Here is a tiny trained network, its code and every weight. The questions are about switching its units off for an input and a class, where a switched-off unit gives its printed mean instead of its output.

import numpy as np


def w(rows, s, z=0):
    codes = np.array(rows[::2]) - 128.0
    scale = np.full(codes.shape[1], s)
    scale[-1] = z or s
    return codes * scale


def norm(h):
    return h / np.sqrt((h * h).mean(-1, keepdims=True) + 1e-5)


def f(y):
    return np.maximum(y, 0)


def log_softmax(a):
    a = a - a.max(-1, keepdims=True)
    return a - np.log(np.exp(a).sum(-1, keepdims=True))


def net(x, mask):
    res = np.array(x, float).reshape(1, 6) / 4 @ E
    u = 0
    for l in range(4):
        y = f(norm(res) @ A[l][:, :-1].T + A[l][:, -1])
        res = res + np.where(mask[u : u + 5], y, B[l][:, -1]) @ B[l][:, :-1]
        u += 5
    return log_softmax(norm(res)[-1] @ U[:, :-1].T + U[:, -1])


A, B = {}, {}
E = w([
[127,132,128],'x0',
[129,128,128],'x1',
[127,131,127],'x2',
[129,126,128],'x3',
[65,100,253],'x4',
[226,191,241],'x5',
],0.005)
A[0] = w([
[218,194,95,146],'0.n0',
[59,145,109,157],'0.n1',
[30,126,164,2],'0.n2',
[25,1,73,102],'0.n3',
[253,172,193,177],'0.n4',
],0.0078,0.0037)
B[0] = w([
[255,128,172,203],'0.n0',
[230,116,123,182],'0.n1',
[85,24,177,156],'0.n2',
[191,143,195,254],'0.n3',
[141,230,62,240],'0.n4',
],0.0062,0.0059)
A[1] = w([
[232,111,158,160],'1.n0',
[108,190,198,186],'1.n1',
[76,120,14,162],'1.n2',
[166,154,130,83],'1.n3',
[86,2,186,4],'1.n4',
],0.008,0.0014)
B[1] = w([
[65,74,159,254],'1.n0',
[14,76,91,191],'1.n1',
[93,20,141,158],'1.n2',
[137,90,97,172],'1.n3',
[222,105,254,192],'1.n4',
],0.0068,0.0059)
A[2] = w([
[3,212,173,43],'2.n0',
[91,113,198,85],'2.n1',
[119,77,157,253],'2.n2',
[117,29,149,164],'2.n3',
[67,137,141,100],'2.n4',
],0.0074,0.0015)
B[2] = w([
[2,177,211,188],'2.n0',
[125,198,76,208],'2.n1',
[208,149,68,231],'2.n2',
[164,124,30,254],'2.n3',
[102,144,90,151],'2.n4',
],0.0073,0.0043)
A[3] = w([
[137,128,136,48],'3.n0',
[195,2,89,67],'3.n1',
[45,171,194,74],'3.n2',
[122,15,172,115],'3.n3',
[148,172,232,6],'3.n4',
],0.0091,0.0023)
B[3] = w([
[128,111,131,128],'3.n0',
[2,121,163,254],'3.n1',
[16,223,136,174],'3.n2',
[212,175,224,177],'3.n3',
[19,42,38,169],'3.n4',
],0.0057,0.0067)
U = w([
[123,47,50,251],'0',
[250,206,100,244],'1',
[188,63,249,18],'2',
[43,190,159,1],'3',
],0.02,0.00082)

Each question gives the input, the list of numbers given to net, and the class t.
The units are the neurons (one row each of A and B). Each row of codes is followed by its name. A weight is (code - 128) times the scale printed after its matrix; where a second scale follows, it is the last column's (A, B and U).
mask holds one flag per neuron, layer by layer. A switched-off neuron (its flag False) gives its mean, the last column of its row in B, instead of its output. The means were averaged over made-up inputs and are rounded, as every weight is.
A unit's drop is (log p(t) with every unit on - log p(t) with that unit switched off) / (log p(t) with every unit on - log p(t) with every unit switched off).
The circuit of an input: a set's keep is (log p(t) with only the set's units on - log p(t) with every unit switched off) / (log p(t) with every unit on - log p(t) with every unit switched off). Starting from the 12 units with the biggest drops (on a tie, the unit counted first), units are removed one at a time, each time the one whose removal leaves the highest keep (on an exact tie, the one counted first), for as long as the keep stays at least 0.8.
circuit, biggest first: the units of the circuit, biggest drop first
top k neurons: the k neurons with the biggest drops, biggest first
k most important neurons of layer l: the k neurons of layer l with the biggest drops, biggest first
drop of u: that unit's drop, to one decimal
input [-3,4,-4,-6,-8,0], class 0: 2 most important neurons of layer 0 : 0.n3, 0.n4
input [-3,0,3,1,1,-6], class 2: circuit, biggest first : 0.n4, 1.n4
input [4,-1,5,7,0,3], class 1: top 2 neurons : 3.n1, 0.n0
input [6,-2,-4,2,0,8], class 1: top 3 neurons : 0.n4, 0.n0, 3.n1
input [-8,5,-4,4,-3,0], class 0: top 3 neurons : 0.n3, 1.n4, 3.n1
input [-7,2,0,-1,-5,0], class 0: top 2 neurons : 0.n3, 1.n4
input [8,-8,-8,6,1,6], class 3: top neuron : 0.n1
input [-6,-8,-1,-7,0,5], class 1: top 3 neurons : 0.n0, 3.n1, 2.n0
input [8,4,-3,-5,7,1], class 3: drop of 2.n1 : 0.1
input [-4,-2,-4,-7,4,-2], class 2: drop of 0.n2 : 0.0
input [4,-4,0,-5,1,3], class 3: drop of 0.n1 : 0.1
